Below is a small trained network, with its code and all its weights. Each question gives an input and a target symbol and asks what happens when units are switched off, that is, made to give their printed mean instead of their output.

import numpy as np


def w(rows, s, z=0):
    codes = np.array(rows[::2]) - 128.0
    scale = np.full(codes.shape[1], s)
    scale[-1] = z or s
    return codes * scale


def norm(h):
    return h / np.sqrt((h * h).mean(-1, keepdims=True) + 1e-5)


def f(y):
    return y / 2 * (1 + np.tanh(0.7978845608 * (y + 0.044715 * y**3)))


def softmax(a):
    e = np.exp(a - a.max(-1, keepdims=True))
    return e / e.sum(-1, keepdims=True)


def log_softmax(a):
    a = a - a.max(-1, keepdims=True)
    return a - np.log(np.exp(a).sum(-1, keepdims=True))


def net(x, mask):
    ids = ['αβζηθλμξφψω'.index(c) for c in x.split()]
    T = len(ids)
    res = E[ids] + P[:T]
    r = norm(res)
    for j in range(2):
        rows = slice(2 * j, 2 * j + 2)
        q, k, v = (r @ M[0][rows].T for M in (Q, K, V))
        z = softmax(np.where(np.tri(T) > 0, q @ k.T / 2**0.5, -1e9)) @ v
        o = O[0][rows]
        res = res + np.where(mask[j], z, o[:, -1]) @ o[:, :-1]
    y = f(norm(res) @ A[0][:, :-1].T + A[0][:, -1])
    res = res + np.where(mask[2:6], y, B[0][:, -1]) @ B[0][:, :-1]
    return log_softmax(norm(res)[-1] @ U[:, :-1].T + U[:, -1])


Q, K, V, O, A, B = {}, {}, {}, {}, {}, {}
E = w([
[113,79,86,111,130],'α',
[95,100,46,103,156],'β',
[167,81,93,125,129],'ζ',
[165,99,254,86,137],'η',
[158,121,152,98,137],'θ',
[127,51,64,114,146],'λ',
[215,128,146,90,81],'μ',
[154,24,102,118,169],'ξ',
[135,95,58,114,96],'φ',
[101,37,137,105,166],'ψ',
[88,147,232,201,45],'ω',
],0.019)
P = w([
[214,2,69,215,26],'0',
[169,51,169,241,189],'1',
[137,92,153,146,107],'2',
[125,109,161,162,159],'3',
[123,117,160,150,152],'4',
[118,149,110,114,97],'5',
[98,133,144,115,135],'6',
[110,164,107,97,101],'7',
[113,184,89,96,98],'8',
[96,182,89,88,97],'9',
[95,181,98,69,91],'10',
[86,162,89,41,90],'11',
],0.0089)
Q[0] = w([
[96,237,130,112,72],'H0',
[46,6,251,133,91],'H0',
[135,198,198,131,175],'H1',
[254,103,47,47,129],'H1',
],0.0087)
K[0] = w([
[153,182,125,92,166],'H0',
[98,161,173,196,101],'H0',
[161,81,156,157,219],'H1',
[70,120,197,250,75],'H1',
],0.013)
V[0] = w([
[113,181,131,108,185],'H0',
[107,114,242,171,23],'H0',
[170,88,97,4,156],'H1',
[105,100,138,68,102],'H1',
],0.011)
O[0] = w([
[182,147,228,88,251,3],'H0',
[105,168,2,189,141,133],'H0',
[245,151,110,148,133,152],'H1',
[159,168,107,147,40,158],'H1',
],0.0095,0.0057)
A[0] = w([
[119,241,142,209,124,148],'N0',
[181,89,108,178,88,189],'N1',
[160,68,159,75,131,209],'N2',
[111,99,255,144,88,251],'N3',
],0.01,0.0019)
B[0] = w([
[59,253,141,168,135,142],'N0',
[180,132,101,18,110,255],'N1',
[64,186,118,121,144,212],'N2',
[149,87,57,158,110,171],'N3',
],0.015,0.0066)
U = w([
[242,9,50,120,67,171],'α',
[130,201,94,1,182,203],'β',
[145,86,134,146,127,33],'ζ',
[136,107,107,134,185,57],'η',
[114,107,127,132,177,133],'θ',
[117,80,140,144,144,114],'λ',
[121,97,135,139,135,81],'μ',
[118,66,118,163,156,133],'ξ',
[115,85,138,149,137,126],'φ',
[106,98,49,141,174,1],'ψ',
[63,130,88,220,94,238],'ω',
],0.0075,0.0035)

Each question gives the input, a string of symbols that net reads in full, and the target symbol t.
The units are the heads (2 rows each of Q, K, V and O) and the neurons (one row each of A and B). Each row of codes is followed by its name. A weight is (code - 128) times the scale printed after its matrix; where a second scale follows, it is the last column's (O, A, B and U).
mask holds one flag per unit, heads first, then neurons. A switched-off unit (its flag False) gives its mean, the last column of its rows in O or B, instead of its output. The means were averaged over made-up inputs and are rounded, as every weight is.
A unit's drop is (log p(t) with every unit on - log p(t) with that unit switched off) / (log p(t) with every unit on - log p(t) with every unit switched off).
The circuit of an input: a set's keep is (log p(t) with only the set's units on - log p(t) with every unit switched off) / (log p(t) with every unit on - log p(t) with every unit switched off). Starting from all 6 units, units are removed one at a time, each time the one whose removal leaves the highest keep (on an exact tie, the one counted first), for as long as the keep stays at least 0.8.
circuit, biggest first: the units of the circuit, biggest drop first
unit that matters most: the unit with the biggest drop
top k neurons: the k neurons with the biggest drops, biggest first
heads that matter: for each layer, one digit per head in row order, 1 if its drop is at least 0.15 and else 0, layers parted by /
drop when u is switched off: that unit's drop, to one decimal
input β η ω ζ, target ω: circuit, biggest first -> [H1, N1]
input ξ θ β β, target β: top 2 neurons -> [N2, N3]
input λ ω μ, target ω: circuit, biggest first -> [H1, N1]
input μ η α λ η η β, target α: top 2 neurons -> [N2, N0]
input ω ξ ψ, target ω: circuit, biggest first -> [H0]
input β β θ θ β, target β: circuit, biggest first -> [H0, N2]
input ξ ω η λ, target ω: circuit, biggest first -> [H1, H0]
input β θ ζ ω α, target ω: circuit, biggest first -> [N1, H1]
input η ω φ, target ω: heads that matter -> 11
input η θ β α ω ψ, target ω: heads that matter -> 10
input ζ ω α, target ω: heads that matter -> 11
input μ θ μ β, target α: heads that matter -> 01
input β θ θ λ ξ ζ β ξ ξ, target β: top 2 neurons -> [N2, N1]
input ψ ω ω ω θ, target ω: unit that matters most -> H0
input φ θ α φ η, target α: top 2 neurons -> [N3, N0]
input β β η η ψ β ξ α β λ β ξ, target β: top 2 neurons -> [N2, N3]
input ω β ξ ξ, target ω: drop when N1 is switched off -> 0.1
input η ω μ η, target ω: drop when N0 is switched off -> 0.3
input θ λ ψ θ η, target α: drop when N3 is switched off -> 1.1
input ψ ω ζ, target ω: top neuron -> [N1]
